Below is a small trained network, with its code and all its weights. Each question gives an input and a class and asks what happens when units are switched off, that is, made to give their printed mean instead of their output.

import numpy as np


def w(rows, s, z=0):
    codes = np.array(rows[::2]) - 128.0
    scale = np.full(codes.shape[1], s)
    scale[-1] = z or s
    return codes * scale


def norm(h):
    return h / np.sqrt((h * h).mean(-1, keepdims=True) + 1e-5)


def f(y):
    return np.maximum(y, 0)


def log_softmax(a):
    a = a - a.max(-1, keepdims=True)
    return a - np.log(np.exp(a).sum(-1, keepdims=True))


def net(x, mask):
    res = np.array(x, float).reshape(1, 7) / 4 @ E
    u = 0
    for l in range(3):
        y = f(norm(res) @ A[l][:, :-1].T + A[l][:, -1])
        res = res + np.where(mask[u : u + 12], y, B[l][:, -1]) @ B[l][:, :-1]
        u += 12
    return log_softmax(norm(res)[-1] @ U[:, :-1].T + U[:, -1])


A, B = {}, {}
E = w([
[147,109,116],'x0',
[128,127,125],'x1',
[72,1,191],'x2',
[124,133,133],'x3',
[130,125,128],'x4',
[203,140,194],'x5',
[124,130,133],'x6',
],0.0088)
A[0] = w([
[203,178,138,95],'L0N1',
[148,118,128,44],'L0N2',
[86,146,126,50],'L0N3',
[136,150,164,146],'L0N4',
[146,150,107,10],'L0N5',
[193,4,121,170],'L0N6',
[94,141,104,44],'L0N7',
[154,168,80,7],'L0N8',
[137,129,63,171],'L0N9',
[157,136,99,33],'L0N10',
[73,157,113,2],'L0N11',
[126,157,128,215],'L0N12',
],0.013,0.004)
B[0] = w([
[20,138,126,229],'L0N1',
[161,184,167,128],'L0N2',
[192,41,107,138],'L0N3',
[91,70,55,170],'L0N4',
[48,156,152,141],'L0N5',
[25,199,192,254],'L0N6',
[219,75,174,144],'L0N7',
[25,182,200,181],'L0N8',
[87,167,134,203],'L0N9',
[46,160,184,143],'L0N10',
[188,37,210,143],'L0N11',
[3,91,193,198],'L0N12',
],0.0054,0.0059)
A[1] = w([
[73,134,35,52],'L1N1',
[79,103,105,65],'L1N2',
[116,107,39,140],'L1N3',
[169,142,184,115],'L1N4',
[174,139,169,94],'L1N5',
[74,117,144,75],'L1N6',
[189,124,103,74],'L1N7',
[147,101,156,46],'L1N8',
[136,32,130,4],'L1N9',
[134,192,180,122],'L1N10',
[164,149,173,30],'L1N11',
[2,155,137,106],'L1N12',
],0.014,0.0022)
B[1] = w([
[179,101,166,160],'L1N1',
[182,122,119,154],'L1N2',
[136,41,2,138],'L1N3',
[132,83,79,139],'L1N4',
[198,44,67,132],'L1N5',
[155,154,162,174],'L1N6',
[129,106,97,128],'L1N7',
[110,112,121,133],'L1N8',
[111,170,165,141],'L1N9',
[138,54,112,166],'L1N10',
[140,85,80,133],'L1N11',
[190,118,172,248],'L1N12',
],0.0091,0.017)
A[2] = w([
[153,199,109,144],'L2N1',
[165,127,151,144],'L2N2',
[131,64,138,114],'L2N3',
[115,118,251,184],'L2N4',
[80,116,128,68],'L2N5',
[160,125,177,91],'L2N6',
[188,94,86,92],'L2N7',
[48,156,127,55],'L2N8',
[41,70,158,7],'L2N9',
[144,203,71,253],'L2N10',
[137,92,128,194],'L2N11',
[191,115,100,48],'L2N12',
],0.015,0.0029)
B[2] = w([
[31,121,139,149],'L2N1',
[131,160,26,171],'L2N2',
[85,104,93,163],'L2N3',
[169,253,38,250],'L2N4',
[127,155,156,129],'L2N5',
[172,153,57,184],'L2N6',
[169,83,41,147],'L2N7',
[101,72,92,128],'L2N8',
[32,99,147,147],'L2N9',
[7,208,192,147],'L2N10',
[120,117,46,156],'L2N11',
[124,103,30,143],'L2N12',
],0.0061,0.017)
U = w([
[119,144,92,182],'0',
[3,166,202,178],'1',
[129,152,74,103],'2',
[125,65,59,123],'3',
[131,139,111,165],'4',
[129,151,100,94],'5',
[138,136,123,140],'6',
[153,71,231,2],'7',
],0.015,0.0087)

Each question gives the input, the list of numbers given to net, and the class t.
The units are the neurons (one row each of A and B). Each row of codes is followed by its name. A weight is (code - 128) times the scale printed after its matrix; where a second scale follows, it is the last column's (A, B and U).
mask holds one flag per neuron, layer by layer. A switched-off neuron (its flag False) gives its mean, the last column of its row in B, instead of its output. The means were averaged over made-up inputs and are rounded, as every weight is.
A unit's drop is (log p(t) with every unit on - log p(t) with that unit switched off) / (log p(t) with every unit on - log p(t) with every unit switched off).
The circuit of an input: a set's keep is (log p(t) with only the set's units on - log p(t) with every unit switched off) / (log p(t) with every unit on - log p(t) with every unit switched off). Starting from the 12 units with the biggest drops (on a tie, the unit counted first), units are removed one at a time, each time the one whose removal leaves the highest keep (on an exact tie, the one counted first), for as long as the keep stays at least 0.8.
circuit, biggest first: the units of the circuit, biggest drop first
k most important neurons: the k neurons with the biggest drops, biggest first
k most important neurons of layer l: the k neurons of layer l with the biggest drops, biggest first
drop of u: that unit's drop, to one decimal
input [4,1,6,2,1,7,6], class 3: 2 most important neurons of layer 2 -> (L2N10, L2N3)
input [-6,0,7,-3,7,7,2], class 1: 3 most important neurons of layer 2 -> (L2N9, L2N7, L2N12)
input [1,-3,-6,-2,-3,-5,-3], class 1: circuit, biggest first -> (L2N10)
input [-3,-6,-2,3,-1,-7,-1], class 3: 4 most important neurons -> (L0N6, L1N3, L2N4, L0N3)
input [-4,0,-1,-5,-4,6,-3], class 3: circuit, biggest first -> (L1N10, L1N4)
input [3,5,5,-3,3,8,3], class 3: 4 most important neurons of layer 1 -> (L1N5, L1N4, L1N12, L1N11)
input [-8,3,6,-3,-7,-3,6], class 2: 2 most important neurons -> (L2N4, L0N12)
input [-4,-5,6,1,-2,7,-1], class 3: 2 most important neurons -> (L0N12, L0N1)
input [-1,-4,-7,-5,2,2,-6], class 1: 2 most important neurons -> (L2N10, L2N1)
input [-4,4,8,3,6,6,-5], class 1: 2 most important neurons -> (L1N12, L2N9)
input [1,7,4,4,-2,8,-6], class 3: 2 most important neurons of layer 0 -> (L0N12, L0N1)
input [5,-3,-7,6,-5,5,5], class 1: 3 most important neurons of layer 1 -> (L1N12, L1N1, L1N6)
input [4,-1,8,-7,-4,-4,4], class 1: 2 most important neurons -> (L2N9, L0N6)
input [7,4,-8,-1,-8,5,5], class 1: most important neuron of layer 1 -> (L1N12)
input [-7,-7,-3,6,-3,8,7], class 3: 2 most important neurons -> (L0N6, L1N10)
input [-3,-7,-4,-5,7,7,4], class 3: 2 most important neurons -> (L0N6, L1N10)
input [-4,-5,-1,2,0,7,4], class 3: 3 most important neurons of layer 0 -> (L0N6, L0N8, L0N9)
input [0,-5,-7,6,-7,1,-7], class 1: 2 most important neurons -> (L2N10, L2N1)
input [-3,7,8,0,6,-2,-8], class 1: drop of L0N12 -> -0.1
input [-7,3,1,2,-2,8,6], class 3: drop of L0N6 -> 0.2
input [6,-6,-8,7,2,-2,-8], class 1: most important neuron -> (L2N4)
input [-7,-2,6,6,4,7,1], class 2: drop of L0N6 -> 0.2
input [-3,0,-1,-6,-7,8,0], class 3: drop of L1N10 -> 0.1
